Below is a small trained network, with its code and all its weights. Each question gives an input and a class and asks what happens when units are switched off, that is, made to give their printed mean instead of their output.

import numpy as np


def w(rows, s, z=0):
    codes = np.array(rows[::2]) - 128.0
    scale = np.full(codes.shape[1], s)
    scale[-1] = z or s
    return codes * scale


def norm(h):
    return h / np.sqrt((h * h).mean(-1, keepdims=True) + 1e-5)


def f(y):
    return np.maximum(y, 0)


def log_softmax(a):
    a = a - a.max(-1, keepdims=True)
    return a - np.log(np.exp(a).sum(-1, keepdims=True))


def net(x, mask):
    res = np.array(x, float).reshape(1, 8) / 4 @ E
    u = 0
    for l in range(2):
        y = f(norm(res) @ A[l][:, :-1].T + A[l][:, -1])
        res = res + np.where(mask[u : u + 3], y, B[l][:, -1]) @ B[l][:, :-1]
        u += 3
    return log_softmax(norm(res)[-1] @ U[:, :-1].T + U[:, -1])


A, B = {}, {}
E = w([
[253,123,144,196],'x0',
[197,237,98,103],'x1',
[185,141,112,163],'x2',
[169,61,230,158],'x3',
[114,148,136,88],'x4',
[110,192,124,222],'x5',
[191,57,134,198],'x6',
[97,165,239,127],'x7',
],0.0035)
A[0] = w([
[254,99,101,35,171],'0.n1',
[128,234,131,142,66],'0.n2',
[227,10,51,79,2],'0.n3',
],0.0052,0.0019)
B[0] = w([
[233,140,98,2,255],'0.n1',
[24,175,120,207,195],'0.n2',
[63,207,82,179,213],'0.n3',
],0.0054,0.0026)
A[1] = w([
[214,82,236,199,69],'1.n1',
[90,242,92,163,2],'1.n2',
[139,85,2,166,88],'1.n3',
],0.0055,0.0028)
B[1] = w([
[211,52,255,101,252],'1.n1',
[105,152,162,254,212],'1.n2',
[140,27,60,144,235],'1.n3',
],0.0094,0.0023)
U = w([
[95,228,131,237,247],'0',
[26,139,173,88,85],'1',
[245,72,251,155,174],'2',
[93,28,92,150,89],'3',
[204,90,30,170,58],'4',
[225,205,103,46,78],'5',
],0.013,0.0015)

Each question gives the input, the list of numbers given to net, and the class t.
The units are the neurons (one row each of A and B). Each row of codes is followed by its name. A weight is (code - 128) times the scale printed after its matrix; where a second scale follows, it is the last column's (A, B and U).
mask holds one flag per neuron, layer by layer. A switched-off neuron (its flag False) gives its mean, the last column of its row in B, instead of its output. The means were averaged over made-up inputs and are rounded, as every weight is.
A unit's drop is (log p(t) with every unit on - log p(t) with that unit switched off) / (log p(t) with every unit on - log p(t) with every unit switched off).
The circuit of an input: a set's keep is (log p(t) with only the set's units on - log p(t) with every unit switched off) / (log p(t) with every unit on - log p(t) with every unit switched off). Starting from all 6 units, units are removed one at a time, each time the one whose removal leaves the highest keep (on an exact tie, the one counted first), for as long as the keep stays at least 0.8.
units of the circuit, in order: the units of the circuit, biggest drop first
k most important neurons: the k neurons with the biggest drops, biggest first
k most important neurons of layer l: the k neurons of layer l with the biggest drops, biggest first
drop of u: that unit's drop, to one decimal
input [-8,6,2,3,-4,-4,3,2], class 5: units of the circuit, in order => (1.n1 0.n1)
input [2,7,6,-5,-4,-4,-3,8], class 0: units of the circuit, in order => (0.n2 1.n2)
input [-6,8,5,-3,-3,4,-6,-7], class 0: 3 most important neurons => (1.n2 0.n2 0.n1)
input [5,8,-8,-8,-1,3,4,2], class 0: units of the circuit, in order => (1.n2)
input [8,4,-5,1,3,-6,7,-4], class 5: 2 most important neurons => (0.n1 0.n3)
input [-2,2,5,1,7,-7,6,7], class 5: 2 most important neurons => (0.n1 1.n2)
input [-7,1,8,-8,-2,-4,-1,4], class 0: units of the circuit, in order => (1.n2 0.n1)
input [2,6,-6,-3,-4,4,0,-4], class 0: 2 most important neurons => (1.n2 0.n2)
input [1,3,-2,6,1,-4,4,-4], class 5: units of the circuit, in order => (0.n1 0.n3 1.n1)
input [-1,4,2,7,5,-6,6,-8], class 5: 3 most important neurons => (0.n1 1.n2 0.n2)
input [-8,0,8,4,2,2,-5,0], class 0: 2 most important neurons of layer 1 => (1.n2 1.n1)
input [-5,7,1,-7,-5,-2,7,5], class 0: drop of 0.n1 => 0.0
input [2,7,5,8,-1,0,-3,-5], class 5: drop of 1.n3 => 0.1
input [-7,7,1,-6,-6,-1,-1,1], class 0: units of the circuit, in order => (1.n2)
input [-3,3,7,-6,-8,-5,6,7], class 5: drop of 0.n1 => 2.0
input [-1,-4,4,4,1,-4,-6,-3], class 5: drop of 0.n1 => 0.3
